Below are the code and all the weights of a small trained network. Each question names an input and a class and asks about switching units off, where a switched-off unit gives its printed mean instead of its output.

import numpy as np


def w(rows, s, z=0):
    codes = np.array(rows[::2]) - 128.0
    scale = np.full(codes.shape[1], s)
    scale[-1] = z or s
    return codes * scale


def f(y):
    return y / 2 * (1 + np.tanh(0.7978845608 * (y + 0.044715 * y**3)))


def log_softmax(a):
    a = a - a.max(-1, keepdims=True)
    return a - np.log(np.exp(a).sum(-1, keepdims=True))


def net(x, mask):
    res = np.array(x, float).reshape(1, 8) / 4 @ E
    y = f(res @ A[0][:, :-1].T + A[0][:, -1])
    res = res + np.where(mask, y, B[0][:, -1]) @ B[0][:, :-1]
    return log_softmax(res[-1] @ U[:, :-1].T + U[:, -1])


A, B = {}, {}
E = w([
[127,128,127],'x0',
[129,126,126],'x1',
[130,128,128],'x2',
[127,126,128],'x3',
[112,99,38],'x4',
[37,239,103],'x5',
[126,129,128],'x6',
[1,70,137],'x7',
],0.0092)
A[0] = w([
[127,141,198,111],'neuron 1',
[131,137,186,114],'neuron 2',
[147,148,229,122],'neuron 3',
[183,153,94,109],'neuron 4',
[130,139,206,93],'neuron 5',
[139,113,50,88],'neuron 6',
[151,90,8,99],'neuron 7',
[100,217,139,111],'neuron 8',
[157,152,122,80],'neuron 9',
[153,115,164,70],'neuron 10',
[181,168,126,97],'neuron 11',
[73,77,128,95],'neuron 12',
[187,159,112,106],'neuron 13',
[142,62,162,57],'neuron 14',
[82,111,182,149],'neuron 15',
[85,116,129,104],'neuron 16',
[96,111,163,136],'neuron 17',
[119,148,201,114],'neuron 18',
[116,201,113,77],'neuron 19',
[115,101,101,49],'neuron 20',
[179,87,130,86],'neuron 21',
[166,155,125,92],'neuron 22',
[149,89,138,111],'neuron 23',
[116,150,155,56],'neuron 24',
[158,154,167,12],'neuron 25',
[46,176,123,72],'neuron 26',
],0.015,0.011)
B[0] = w([
[59,160,41,181],'neuron 1',
[41,176,94,168],'neuron 2',
[80,186,23,247],'neuron 3',
[24,102,214,218],'neuron 4',
[46,204,59,176],'neuron 5',
[33,202,78,158],'neuron 6',
[29,203,61,216],'neuron 7',
[200,8,63,254],'neuron 8',
[53,96,213,142],'neuron 9',
[141,94,43,142],'neuron 10',
[44,75,239,215],'neuron 11',
[90,151,240,185],'neuron 12',
[52,102,238,227],'neuron 13',
[206,31,108,167],'neuron 14',
[95,134,205,214],'neuron 15',
[152,134,158,155],'neuron 16',
[100,125,183,174],'neuron 17',
[96,144,42,190],'neuron 18',
[230,2,110,192],'neuron 19',
[62,142,105,118],'neuron 20',
[187,81,42,200],'neuron 21',
[73,102,204,169],'neuron 22',
[223,79,105,169],'neuron 23',
[120,35,87,118],'neuron 24',
[64,58,136,127],'neuron 25',
[216,75,119,219],'neuron 26',
],0.007,0.0065)
U = w([
[151,213,147,251],'0',
[40,208,41,62],'1',
[74,134,255,19],'2',
[211,95,101,41],'3',
],0.008,0.012)

Each question gives the input, the list of numbers given to net, and the class t.
The units are the neurons (one row each of A and B). Each row of codes is followed by its name. A weight is (code - 128) times the scale printed after its matrix; where a second scale follows, it is the last column's (A, B and U).
mask holds one flag per neuron, in row order. A switched-off neuron (its flag False) gives its mean, the last column of its row in B, instead of its output. The means were averaged over made-up inputs and are rounded, as every weight is.
A unit's drop is (log p(t) with every unit on - log p(t) with that unit switched off) / (log p(t) with every unit on - log p(t) with every unit switched off).
The circuit of an input: a set's keep is (log p(t) with only the set's units on - log p(t) with every unit switched off) / (log p(t) with every unit on - log p(t) with every unit switched off). Starting from the 12 units with the biggest drops (on a tie, the unit counted first), units are removed one at a time, each time the one whose removal leaves the highest keep (on an exact tie, the one counted first), for as long as the keep stays at least 0.8.
circuit, biggest first: the units of the circuit, biggest drop first
most important unit: the unit with the biggest drop
k most important neurons: the k neurons with the biggest drops, biggest first
drop of u: that unit's drop, to one decimal
input [3,2,-1,-2,8,-5,-7,-1], class 1: most important unit -> neuron 7
input [2,2,-3,-8,1,8,3,-5], class 3: circuit, biggest first -> [neuron 8; neuron 19]
input [-5,5,-1,-7,3,8,3,8], class 2: circuit, biggest first -> [neuron 12; neuron 15]
input [-1,8,3,3,-7,-6,3,0], class 1: circuit, biggest first -> [neuron 3; neuron 5; neuron 1]
input [-3,7,7,-3,-5,-7,5,0], class 3: circuit, biggest first -> [neuron 14; neuron 21]
input [0,2,2,-4,2,-5,6,-5], class 2: 2 most important neurons -> [neuron 4; neuron 13]
input [5,3,1,-1,3,8,2,5], class 3: 2 most important neurons -> [neuron 26; neuron 8]
input [-1,3,-4,5,5,-4,6,-3], class 1: 2 most important neurons -> [neuron 7; neuron 6]
input [1,-8,5,5,-7,8,0,6], class 3: circuit, biggest first -> [neuron 26; neuron 8]
input [1,-8,-7,-6,-1,-8,7,6], class 3: 2 most important neurons -> [neuron 14; neuron 23]
input [1,-4,-1,4,-3,8,6,8], class 2: 2 most important neurons -> [neuron 15; neuron 12]
input [4,8,-8,-1,-6,-7,-3,3], class 3: 4 most important neurons -> [neuron 14; neuron 23; neuron 7; neuron 21]
input [5,-1,-1,-1,7,-1,5,8], class 2: 2 most important neurons -> [neuron 12; neuron 3]
input [-3,4,-5,-2,-7,-5,4,-8], class 2: circuit, biggest first -> [neuron 11]
input [-1,8,3,7,-5,-1,4,-8], class 2: drop of neuron 11 -> 0.2
input [-6,5,-7,8,-7,-1,2,-1], class 1: drop of neuron 3 -> 0.1
input [-1,1,6,-5,-5,8,-4,7], class 3: drop of neuron 8 -> 0.4
input [-5,-2,0,-6,-7,6,-4,-5], class 1: drop of neuron 3 -> 0.4
